Below is a small trained network, with its code and all its weights. Each question gives an input and a class and asks what happens when units are switched off, that is, made to give their printed mean instead of their output.

import numpy as np


def w(rows, s, z=0):
    codes = np.array(rows[::2]) - 128.0
    scale = np.full(codes.shape[1], s)
    scale[-1] = z or s
    return codes * scale


def norm(h):
    return h / np.sqrt((h * h).mean(-1, keepdims=True) + 1e-5)


def f(y):
    return y / 2 * (1 + np.tanh(0.7978845608 * (y + 0.044715 * y**3)))


def log_softmax(a):
    a = a - a.max(-1, keepdims=True)
    return a - np.log(np.exp(a).sum(-1, keepdims=True))


def net(x, mask):
    res = np.array(x, float).reshape(1, 3) / 4 @ E
    u = 0
    for l in range(2):
        y = f(norm(res) @ A[l][:, :-1].T + A[l][:, -1])
        res = res + np.where(mask[u : u + 16], y, B[l][:, -1]) @ B[l][:, :-1]
        u += 16
    return log_softmax(norm(res)[-1] @ U[:, :-1].T + U[:, -1])


A, B = {}, {}
E = w([
[194,115,151,43,8],'x0',
[221,107,120,237,43],'x1',
[94,2,147,128,131],'x2',
],0.008)
A[0] = w([
[158,145,143,14,43,3],'L0N0',
[104,135,127,82,143,66],'L0N1',
[175,116,134,155,44,119],'L0N2',
[118,130,144,65,161,111],'L0N3',
[138,51,143,99,138,18],'L0N4',
[111,43,137,93,101,58],'L0N5',
[129,141,109,127,121,85],'L0N6',
[150,196,117,114,126,53],'L0N7',
[117,143,144,157,178,22],'L0N8',
[160,118,120,90,94,78],'L0N9',
[115,53,142,112,113,24],'L0N10',
[148,126,127,152,105,76],'L0N11',
[120,137,123,7,125,70],'L0N12',
[114,89,113,125,121,65],'L0N13',
[120,143,131,152,176,74],'L0N14',
[147,246,141,87,80,48],'L0N15',
],0.019,0.0041)
B[0] = w([
[23,57,13,182,61,249],'L0N0',
[152,153,183,147,115,168],'L0N1',
[120,230,213,159,119,223],'L0N2',
[174,136,218,160,101,194],'L0N3',
[158,142,86,60,146,169],'L0N4',
[160,147,68,42,158,195],'L0N5',
[129,131,129,112,128,126],'L0N6',
[177,139,99,61,157,176],'L0N7',
[101,81,73,170,113,155],'L0N8',
[89,83,97,150,112,168],'L0N9',
[188,110,119,71,160,173],'L0N10',
[122,169,150,140,136,147],'L0N11',
[147,241,194,207,130,233],'L0N12',
[146,109,139,98,128,140],'L0N13',
[97,91,59,164,112,160],'L0N14',
[192,92,116,3,181,235],'L0N15',
],0.03,0.011)
A[1] = w([
[143,128,130,133,154,159],'L1N0',
[104,116,119,173,249,30],'L1N1',
[131,148,161,148,119,88],'L1N2',
[125,136,120,140,172,58],'L1N3',
[143,132,143,92,48,42],'L1N4',
[199,106,120,127,112,191],'L1N5',
[58,39,57,179,50,1],'L1N6',
[147,150,208,187,73,148],'L1N7',
[98,162,197,144,134,20],'L1N8',
[97,93,121,153,138,95],'L1N9',
[92,104,140,154,237,115],'L1N10',
[192,88,108,9,187,91],'L1N11',
[132,141,154,158,147,37],'L1N12',
[114,164,180,152,135,147],'L1N13',
[124,111,148,88,9,16],'L1N14',
[215,84,91,194,88,98],'L1N15',
],0.021,0.0024)
B[1] = w([
[133,123,116,121,113,137],'L1N0',
[206,141,58,166,131,146],'L1N1',
[137,139,150,144,111,154],'L1N2',
[155,142,105,128,91,128],'L1N3',
[160,144,102,151,162,149],'L1N4',
[87,174,120,84,153,159],'L1N5',
[11,94,75,138,68,229],'L1N6',
[137,162,203,171,99,208],'L1N7',
[116,151,170,162,100,169],'L1N8',
[129,114,117,119,97,145],'L1N9',
[167,162,71,162,148,141],'L1N10',
[125,137,164,3,139,251],'L1N11',
[120,150,135,129,102,143],'L1N12',
[152,187,143,146,144,175],'L1N13',
[179,136,66,156,155,152],'L1N14',
[49,162,154,114,113,159],'L1N15',
],0.044,0.016)
U = w([
[69,132,20,151,79,166],'0',
[162,163,112,9,162,186],'1',
[168,215,189,188,112,157],'2',
[85,146,149,90,101,254],'3',
[165,78,118,148,187,24],'4',
[156,38,161,143,162,27],'5',
[152,52,151,152,192,10],'6',
],0.015,0.0074)

Each question gives the input, the list of numbers given to net, and the class t.
The units are the neurons (one row each of A and B). Each row of codes is followed by its name. A weight is (code - 128) times the scale printed after its matrix; where a second scale follows, it is the last column's (A, B and U).
mask holds one flag per neuron, layer by layer. A switched-off neuron (its flag False) gives its mean, the last column of its row in B, instead of its output. The means were averaged over made-up inputs and are rounded, as every weight is.
A unit's drop is (log p(t) with every unit on - log p(t) with that unit switched off) / (log p(t) with every unit on - log p(t) with every unit switched off).
The circuit of an input: a set's keep is (log p(t) with only the set's units on - log p(t) with every unit switched off) / (log p(t) with every unit on - log p(t) with every unit switched off). Starting from the 12 units with the biggest drops (on a tie, the unit counted first), units are removed one at a time, each time the one whose removal leaves the highest keep (on an exact tie, the one counted first), for as long as the keep stays at least 0.8.
units of the circuit, in order: the units of the circuit, biggest drop first
k most important neurons: the k neurons with the biggest drops, biggest first
k most important neurons of layer l: the k neurons of layer l with the biggest drops, biggest first
drop when u is switched off: that unit's drop, to one decimal
input [5,0,0], class 0: units of the circuit, in order -> (L0N0)
input [-6,7,-8], class 1: units of the circuit, in order -> (L0N12; L1N6)
input [8,6,-5], class 0: 2 most important neurons -> (L0N0; L0N12)
input [8,7,3], class 0: 2 most important neurons -> (L0N0; L0N12)
input [-8,-6,5], class 0: 2 most important neurons -> (L0N12; L0N2)
input [3,0,-5], class 1: 2 most important neurons -> (L0N15; L0N7)
input [-7,-8,-4], class 2: 2 most important neurons of layer 0 -> (L0N0; L0N3)
input [3,-5,-6], class 1: 2 most important neurons -> (L0N15; L0N2)
input [-1,8,5], class 2: 2 most important neurons -> (L0N2; L0N15)
input [6,-2,-8], class 1: 2 most important neurons of layer 0 -> (L0N15; L0N7)
input [1,8,6], class 2: 2 most important neurons of layer 0 -> (L0N2; L0N15)
input [2,-5,7], class 1: drop when L0N5 is switched off -> 0.5
input [2,-5,-6], class 1: drop when L0N15 is switched off -> 5.3
input [-5,7,-1], class 2: drop when L0N0 is switched off -> 1.6
input [5,-8,-5], class 2: most important neuron -> (L0N12)
